Rows and roughly how far along a hidden order each lies, from 0 to 15
(in the rows, 128 means zero)
[ 55 159 128 167 119 132 125 116  87 202 134 128 146  95  91 122  91 109
 108 151 130 179 121 143 101 130 139 147 130 108  96 118 121  83  86 147
 117 117 132 145 105 186  93 127 139 116 183]	12
[ 80 143 161 130 140 118 138 122  56 189 140 139 139  79 149 119 106 111
 134 134 145 216 134 149 108 125 142 153 130 143  97 136 129  74  94 133
 116 101 143 120 163 215  98 122 146  99 113]	12
[104 142 164 148 147 144 145 126  49 216 140 145 155  81 114 133 154 128
 135 140 124 142  85 142 102 118 146 153 123 117  85 122 116  65  93 131
 117 114 171 130 147 155  93 128 174  83 142]	15
[ 86 143 177 130 139 129 138 120  69 193 137 136 143  89 129 117 122 117
 128 137 136 166 122 144 105 124 142 154 129 130 104 129 124  80 100 134
 115 108 145 129 139 167 103 123 154 103 132]	12
[ 88 144 180 127 132 124 136 119  70 163 135 135 131  94 149 109  76 110
 129 134 138 173 131 145 109 132 128 152 134 149  99 129 129 107 105 140
 115 105 137 131 145 205  99 121 149 108 124]	11
[ 62 135  28  85 108  61  96 109 231  12 120 101  86 161 186 123  22 104
 100 111 158 255 255 133 151 148 142  98 144 160 176 153 166 186 132 109
 137 117  53 103 108 155 124 119  40 187 151]	0
[107 144 117 133 104  98  98 112 180  27 111 114  64 159 222 120   1  84
 101 121 152 188 184 127 130 153  87 108 159 167 135 129 152 246 144 153
 126 132  59 176 115 193 132 117  62 162 176]	1
[ 73 151 121 136 113  95 107 115 133  93 127 123 105 124 179 124   1  92
 111 130 151 230 168 136 114 144 109 132 147 152 120 134 138 185 118 155
 119 119  88 160 129 211 112 118  88 139 153]	6
[ 94 141 171 111 121 130 129 110 124 154 129 124 145 111 116 112 106 112
 120 133 132  98 130 136 123 133 123 149 132 104 126 118 121 118 109 127
 106 120 127 135  83 102 113 123 160 109 145]	9
[ 68 143 111 119 118  96 111 113 138 102 130 123 116 119 156 123  37 106
 114 128 149 212 175 140 122 143 119 134 141 140 130 139 135 151 110 144
 118 113  98 134 122 180  98 120  99 137 140]	6
[ 66 153 151 140 114 116 119 114 103 147 130 125 120 104 152 113  36  99
 114 139 149 182 155 141 109 140 116 141 141 136 107 129 135 137 107 153
 113 109 108 145 123 221  94 119 118 122 130]	8
[100 136  90 116 112  93  99 111 204  20 115 111  75 161 206 124   1  96
 102 117 146 211 202 129 135 149 103 108 153 156 153 135 151 231 141 139
 128 127  63 151 111 152 134 118  69 166 171]	0
[ 91 141  87 128 111  93  99 114 190  45 119 115  91 156 183 132   5  96
 100 123 144 206 174 130 128 150 102 118 151 146 140 131 141 223 134 149
 129 134  76 162 103 168 135 120  70 158 184]	3
[114 129 175 108 155 131 150 126  48 206 143 146 157  87 124 127 182 139
 147 130 125 150 102 140 111 118 156 160 121 125 101 132 118  51  97 114
 116 110 175 103 157 123 105 127 181  87 118]	15
[103 149 205 133 127 134 134 118  76 151 129 133 121  99 172 103  54  94
 126 135 147 148 130 139 106 140 104 150 140 152  94 122 132 148 114 153
 105 107 124 152 144 217 103 117 144 108 122]	10
[ 82 144 162 144 127 127 128 117  81 176 134 132 136  94 132 114  74 105
 118 140 141 166 128 143 103 132 130 155 132 134  96 125 128 106 101 148
 113 110 131 142 128 200  94 122 137 113 140]	11
[106 137 116 119 116  98 104 113 180  48 117 115  85 157 186 128  13 102
 108 119 141 183 178 126 132 148  95 119 151 144 140 129 141 220 141 148
 126 136  80 162 106 132 135 119  82 151 180]	3
[ 99 138 178 100 130 111 134 116  94 134 134 132 123 106 179 107  79 104
 133 124 149 182 161 141 119 139 123 147 139 156 113 138 141 121 112 140
 107 105 120 120 152 172 110 117 137 115  97]	8
[ 89 145 131 137 116 101 108 116 139  83 123 122  95 134 175 123   6  89
 111 127 148 199 163 133 118 146 101 131 151 153 122 130 138 180 125 159
 118 123  87 166 121 202 117 116  89 140 163]	5
[ 60 151 103 140 106 117 106 106 168 125 126 114 135 129 102 128  53 108
  94 142 132 155 150 133 121 145 119 134 139  97 130 118 125 162 102 156
 120 132  93 152  62 133 110 123 118 139 180]	7
[105 140 199 142 151 135 147 128  32 204 140 150 131  90 160 119 115 114
 142 134 138 227  95 145 100 123 122 157 130 154  78 129 125  71 103 135
 115 109 163 134 179 223 102 123 156  89 117]	15
[ 76 134 129  83 121 109 124 109 141 134 135 120 158 115 103 122 122 123
 122 126 134 152 164 138 126 136 142 144 130  99 145 133 125  93 104 129
 112 119 121  98  91  73 110 124 150 122 128]	8
[ 78 143 165 131 133 128 135 119  77 198 135 134 144  89 120 119 106 114
 126 138 137 164 127 141 107 128 140 145 130 128 101 126 123  86  99 136
 113 111 144 133 141 164  96 123 158 105 138]	12
[111 147 209 135 128 143 133 115  95 174 126 131 120 103 142 105  97 102
 125 137 138  95 109 138 110 140 108 151 134 121  97 112 122 138 116 156
 101 117 133 160 110 155 103 120 162 106 143]	10
[ 81 147 123 138 113 104 108 113 150  94 125 121 108 135 165 124  22  97
 107 130 143 187 159 134 116 144 107 133 145 137 126 128 135 169 116 158
 122 121  96 156 104 184 115 120 103 141 167]	6
[ 69 138 139  98 125 107 128 112 111 157 136 125 152 102 115 116 119 116
 127 130 140 173 155 142 121 135 146 146 129 119 129 136 128  86  95 129
 112 112 124 102 113 137 103 123 146 117 119]	9
[ 87 138 154 104 136 116 134 118  80 165 138 133 143  91 140 113 108 121
 135 129 143 188 145 145 116 130 142 153 130 139 108 137 131  83 103 130
 110 104 133 110 143 167 102 122 152 106 108]	11
[ 62 142 111 129 114 100 103 114 164  62 121 118  96 146 183 135  20  95
 106 124 141 203 167 131 126 146 101 125 150 140 132 129 137 204 127 154
 127 129  81 169 101 170 127 119  86 149 182]	4
[ 84 144 164 120 123 119 126 114  92 145 130 128 125 104 155 111  59 101
 120 133 146 169 150 140 110 140 118 146 140 144 109 129 132 128 109 148
 110 110 115 133 127 190 104 118 133 120 116]	9
[ 87 143 154 120 117 111 119 110 125 122 128 123 124 121 157 115  52 103
 119 132 140 168 155 136 117 146 114 140 140 129 119 128 131 146 112 150
 110 118 110 140 111 158 104 120 128 125 137]	7
[ 99 137 194  95 134 109 134 116  81 131 133 134 124 100 183 104  76 105
 141 122 156 170 153 142 117 140 116 148 139 162 112 139 137 132 113 141
 105  98 121 125 167 189 108 117 141 112  89]	9
[ 62 152 133 128 126  92 124 119  63 142 141 133 122  83 169 113  22  95
 129 132 164 255 185 150 105 135 136 141 138 182  96 151 145 106  92 137
 115  91 111 118 185 255  88 117 100 121  87]	9
[ 79 148 163 141 138 125 139 123  56 185 139 141 138  89 144 119  96 111
 132 137 140 188 135 146 104 126 138 153 130 146  86 131 129  85  97 138
 114 106 144 129 156 219  95 123 146 111 124]	13
[ 85 145 164 115 124 114 127 114 103 142 132 129 126 104 153 112  53 110
 125 131 149 174 155 138 116 140 121 145 137 144 116 133 132 127 107 145
 110 107 117 134 129 183  97 118 133 115 116]	8
[ 69 151 138 166 135 134 132 127  52 220 140 139 145  82 107 133 118 116
 127 148 136 203 110 145  96 122 146 151 129 129  85 125 120  68  88 137
 119 116 153 138 150 218  89 128 145 103 152]	15
[ 95 153 179 141 115 128 119 114  97 131 124 127 104 109 180 108  19  90
 119 137 150 146 139 136 111 148  94 140 147 152 104 122 133 174 119 166
 110 117 104 169 122 213 107 118 125 120 142]	7
[107 141 125 124 118  98 104 117 176  44 117 119  77 155 210 126   1  93
 109 120 147 194 190 128 127 147  90 121 155 158 134 130 146 232 142 154
 126 129  76 170 123 180 134 117  82 158 172]	3
[ 87 142 145 108 121 103 119 114 118 110 129 125 119 120 171 121  45 105
 123 125 148 194 164 138 121 142 113 140 142 149 122 135 136 151 118 144
 117 114 100 137 131 179 115 118 119 129 128]	7
[ 74 152 167 152 120 135 126 114  91 160 130 126 134  97 116 114  97 104
 113 144 139 140 121 140 108 136 123 148 137 119  97 117 124 113 102 154
 110 116 127 154 102 195  95 122 146 111 154]	11
[ 69 156 116 151 104 114 103 110 155 111 124 116 113 130 129 126  19  95
  92 140 138 179 154 133 116 146 107 131 144 121 122 120 128 171 110 162
 121 128  92 165  85 185 108 122 103 139 178]	6
[ 70 145 141 110 121  99 122 113 111 119 133 126 129 108 161 114  55 102
 127 128 152 215 173 141 118 140 126 141 142 160 119 140 137 132 107 143
 113 109 100 124 134 193 105 120 113 127 117]	7
[ 79 147 177 128 122 112 123 115  93 134 129 129 114 104 177 108  29  97
 123 132 154 192 154 141 109 143 112 143 141 157 105 133 136 147 110 149
 107 103 115 144 144 215 104 117 125 122 117]	8

[124 130 109 155 112 138 137 143 148 130 126 135 138 135 127 138 136 135
 146 103 126 131 135 140 135 118 122 128 125 133 126 130 148 123 100 156
 121 135 154 121 115 123 149 133 105 137 120 120 145 151 117 157 118 128
 148 144 125 116 167 134 110 101 140 125 136 110 129 153 157  76 117 137
 161 110 109 138 139 107 122 144 125 136 124 124 108 159 126 113 185 136
 118  84 187 140 125 104 132 141 136 119 146 193 131 138 118  95 117 119
 130 132 169 103 123 125 158 136 127 139 143 106 120 145 123 154 131 150
 127 145 118 127 121 134 136 149 140 121 116 156 122  47 146 128 128 133
 137 111 126  55 112 119 126 127 122 130 140 136  99 165 125 128 122 152]	0
[125 130 135 130 125 131 132 118 132 129 129 130 128 127 126 129 128 128
 129 127 124 131 130 130 136 125 126 127 127 127 128 131 126 128 122 128
 127 133 137 139 124 127 127 135  76 130 129 126 128 132 139 128 126 131
 129 124 125 110 131 129 130 130 134 127 127 131 128 136 131 123 130 126
 132 116 132 128 126 127 124 135 125 125 126 129 100 133 130 127 143 126
 122 129 146 129 125 120 124 128 133 125 127 134 125 133 130 126 123 124
 125 130 161 123 129 128 130 137 128 134 125 124 127 122 124 133 129 130
 127 136 126 127 127 129 130 128 102 123 122 137 131 110 134 128 125 129
 129 126 126 112 133 128 126 146 125 127 129 128 121 133 128 127 126 127]	6
[130 127 128 127 130 128 130 128 128 128 130 128 130 128 127 130 127 124
 126 129 128 129 130 128 130 128 127 129 126 129 129 127 127 128 131 129
 128 124 127 122 127 128 122 131 126 127 125 130 125 127 127 123 129 128
 129 124 128 124 133 125 126 133 129 128 127 130 128 129 132 122 133 125
 132  92 128 128 126 128 128 129 127 132 128 126 108 143 125 121 129 130
 128 125 127 129 125 127 127 128 128 127 142 130 126 129 125 128 127 128
 130 129 135 130 129 128 135 130 129 122 127 130 129 123 128 128 128 130
 128 128 127 128 130 129 127 130 128 127 125 132 132 112 136 129 133 128
 128 130 130 112 125 129 127 127 126 130 135 126 130 137 126 125 127 128]	11
[122 128 122 131 126 130 132 122 127 128 124 128 130 131 129 134 131 130
 147 124 127 132 130 127 124 128 122 130 128 127 122 127 141 126 116 123
 127 137 127 135 126 128 124 149 163 127 126 130 126 130 131 116 128 132
 126 129 124 115 141 130 128 127 133 126 125 132 128 133 138 117 127 127
 130 112 132 128 124 126 135 132 125 122 122 128 141 133 126 127 127 133
 121 125 140 120 119 127 122 121 129 129 123 134 129 133 121 125 123 140
 132 131 109 116 128 127 134 128 133 124 130 124 126 115 130 132 128 128
 128 136 130 127 130 132 120 130 122 116 119 134 136  98 131 126 131 129
 128 123 122 114 130 126 125 147 125 128 133 127 117 134 128 130 124 132]	8
[152 137 145 109 134 127 134  87 120 129 122 132 107 115 130  97 122 103
  59 139 117 145 123 138 125 111 154 122 134 124 148 141  91 123 165 159
 133  90 127 169 146 142 127  80  84 114 147 112 129 148 109 178 130 123
 121 134 121  87 148 123 125 164 121 131 153 134 130 138  89 142 161 154
 116 198 126 128 143 141 139 129 127  82 131 152 243 128 152 114 163 106
  78 152 179 161 121 145 157 139  96 117 157 122  92 139 143 137 143  93
  95 120   1 217 127 128 141 145  97 196 148 135 124  95  94 120 123 120
 134 121 124 137 125 123 172 121 184 151 137 139 140 183  80 167 152 132
 124 151 132 127 142 117 138 172 127 116  61 134 106  78 128 101 133  85]	14
[137 142 134 134 123 137 132 103 140 132 123 135 117 120 139  94 126 111
  85 120 123 141 122 146 129 105 146 124 132 129 151 141 113 115 128 170
 127  90 154 132 136 133 144 110  95 122 140 110 134 156  88 174 121 125
 139 154 119 102 159 120 108 146 128 127 144 129 130 156 108 113 146 153
 140 164 106 136 131 125 139 143 125 118 137 136 212 147 138  95 192 114
  89 115 195 154 121 133 152 154 115 120 154 164 110 137 137 126 125  98
 110 124  73 166 119 126 162 140 102 156 138 122 123 111  99 138 130 135
 133 134 138 130 122 128 160 137 165 138 134 156 123 108  86 151 143 136
 134 133 139  79 127 146 130 133 128 120  89 138 103 118 119 104 127 112]	13
[113 126 109 160 114 135 131 163 143 127 131 129 156 142 119 154 135 149
 177 116 130 123 136 126 139 137 106 132 122 131 113 120 167 136  83 111
 122 162 136 104 108 118 129 175 169 140 113 141 151 124 147  94 123 136
 138 131 131 117 136 130 121  80 139 123 107 122 127 135 160  92 107 111
 146  58 131 130 124 113 107 136 121 159 121 114  58 142 102 120 132 145
 170  97  99 110 124 104 106 126 157 134 101 164 151 132 107 103 104 152
 154 136 233  53 129 127 135 124 144 111 120 116 127 137 165 154 134 139
 121 149 125 119 127 135  98 135  93 104 110 137 126  38 178 110 114 129
 131 105 122  85 118 114 118 123 127 139 172 127 121 191 124 150 118 164]	3
[153 163 198  63 135 128 108  38 123 142  90 127  84 107 150  85  92  84
  68 160 128 151  98 132  81 103 164 112 142 115 191 144  34  76 205 161
 135  80 154 208 157 154  75 130   1  88 154 111  66 148  72 161 139 124
 113 185 104  90  81  95 103 218 110 128 107 178 126 133   1 244 183 153
 113 255 122 136  75 143 249 145 131 111 149 148 255 113 153  51 107  85
  46 193 160 121  80 190 170 135 113 135 144  94  65 136 179 228 165  75
  71 112   1 240 111 127 220  74  94 197  94 154 142   1  48 103 128  82
 142  92 139 119 126 124 179 140 251 138 146 137 140  49   2 198 178 132
 135 173 160 223 177 194 126 173 153 110  45 147  88  75 101 104 132  71]	15
[122 120 122 137 127 128 133 137 128 126 134 127 134 132 127 133 131 145
 151 130 127 127 130 124 133 132 116 131 125 128 114 123 141 131 127 125
 127 145 126  79 123 126 131 146 166 131 127 134 127 120 145 102 128 131
 128 125 130 124 124 132 135 120 131 127 123 127 128 124 144 123 123 115
 128 110 137 125 122 129 122 124 126 134 119 125  94 125 119 126 112 137
 149 127 106 120 124 123 119 122 137 133 113 122 135 128 123 115 120 138
 142 133 173 119 132 129 110 137 138 115 127 126 128 149 144 133 129 129
 125 132 128 125 131 130 114 121  96 119 122 129 131 120 153 123 120 127
 125 125 120 128 129 117 125 133 125 133 138 127 132 135 132 135 125 138]	6
[112 130 122 145 116 132 126 143 140 130 131 126 138 141 121 156 130 142
 174 120 134 122 127 121 124 135 112 131 126 130 131 124 148 125 104 115
 123 154 146 122 116 122 126 170 133 132 118 136 125 121 130  96 127 133
 135 142 125 123 119 124 121 109 130 124 105 132 126 129 145 114 116 117
 141 100 124 133 114 115 144 134 125 167 128 116 109 136 114 106 130 136
 152 115  99 108 119 117 108 129 152 136 108 141 138 128 126 125 118 142
 145 132 140  82 124 127 148 104 147 128 112 122 131 100 155 139 134 130
 127 137 131 117 128 133 105 142 114 110 118 135 124  51 144 114 120 129
 134 111 133 117 125 129 119 107 131 136 136 131 121 173 124 140 121 157]	8
[127 129 116 132 120 132 139 137 137 128 128 130 133 129 130 127 132 131
 129 117 127 139 139 131 132 127 122 128 127 129 121 130 139 129 116 142
 125 127 136 124 123 122 139 135 109 129 122 123 135 136 130 137 122 130
 133 137 121 115 156 133 117 116 134 125 130 126 128 143 152  94 126 133
 138 119 124 131 132 119 124 134 124 125 123 130 110 146 129 122 157 129
 130 113 178 137 123 118 124 127 131 125 144 159 127 136 121 109 124 129
 138 132 141 121 128 127 148 135 134 130 139 122 123 126 123 141 129 135
 127 142 122 128 125 130 125 142 130 120 118 139 135  83 128 128 141 130
 131 120 123  99 116 123 128 148 120 128 136 129 116 135 126 126 123 143]	0
[151 152 167  85 130 128 125  57 131 138 105 132  95 110 149  83 108  90
  58 140 128 155 109 140 101 102 160 115 138 120 167 141  77  92 179 170
 131  89 149 180 149 143 108  98   6 104 145 104 105 156  74 178 131 120
 126 162 110 101 136 113 104 178 121 130 131 148 129 145  54 172 169 158
 129 242 113 137 110 131 183 143 129  91 141 148 255 132 153  81 162  96
  57 157 219 149 103 162 173 136 104 122 176 130  85 139 160 162 152  83
  83 118   1 230 114 126 197 109 102 181 130 133 130  19  69 113 126 113
 141 106 126 130 121 125 178 147 226 139 139 146 142  89  15 183 166 133
 136 159 146 154 153 176 131 177 133 112  71 144  83  68 111  98 131  73]	13
[126 125 121 149 124 134 132 142 132 130 127 130 130 131 128 141 135 136
 132 124 122 134 134 132 138 125 146 129 127 127 122 131 129 131 119 136
 126 137 141 124 124 128 136 141 135 130 128 129 138 135 135 125 124 133
 130 131 127 101 146 130 132 109 133 127 128 119 129 141 137 109 117 130
 131 110 132 128 128 125 112 132 122 123 122 132  92 135 129 115 160 131
 125 124 136 132 122 121 120 128 134 128 124 154 124 136 119 107 114 129
 129 142 159 113 130 128 127 140 125 115 136 121 125 134 132 142 129 132
 125 138 124 127 128 130 123 124 137 120 122 136 137 102 154 141 126 129
 126 120 125  98 130 125 125 148 123 129 120 126 114 129 131 131 125 135]	2
[143 143 158 115 130 131 132  92 129 133 140 131 100 109 139 102 117 107
  82 139 122 146 120 139 125 112 147 120 135 124 152 144 100 113 158 161
 131  89 142 158 142 139 119 104  70 113 149 114 114 149  99 167 129 126
 126 153 119  99 135 116 119 164 123 129 137 138 129 145  79 153 158 148
 125 180 120 131 122 135 160 134 127  97 138 143 255 135 144 109 157 107
  76 147 176 148 114 146 153 141 114 125 150 129  99 137 145 124 141  96
  89 123   1 192 122 128 164 129 103 163 129 131 127  83  86 122 127 118
 132 121 126 129 124 124 160 133 183 144 135 143 135 121  80 155 151 133
 131 147 143 127 147 144 131 154 131 119  76 136 100  91 123 106 130  91]	11
[137 137 124 127 126 133 134 108 136 134 119 134 120 124 137 112 126 112
  93 128 126 139 123 140 124 113 147 124 131 129 144 136 127 117 136 163
 128 111 141 142 136 130 140 118  79 123 138 113 137 153 104 161 124 124
 137 145 120 118 161 128 114 139 133 127 142 126 129 149 118 112 140 148
 138 160 114 133 131 122 140 138 126 119 129 135 206 145 136 107 177 117
 115 123 150 147 123 138 148 140 114 118 163 162 112 138 134 134 132 109
 114 125  90 159 121 127 156 130 107 150 140 124 125 123 105 132 128 132
 134 132 121 132 122 129 161 143 162 139 130 147 128 120 103 136 139 134
 133 134 136 101 126 137 133 146 126 123 102 137 112 124 121 109 126 124]	13
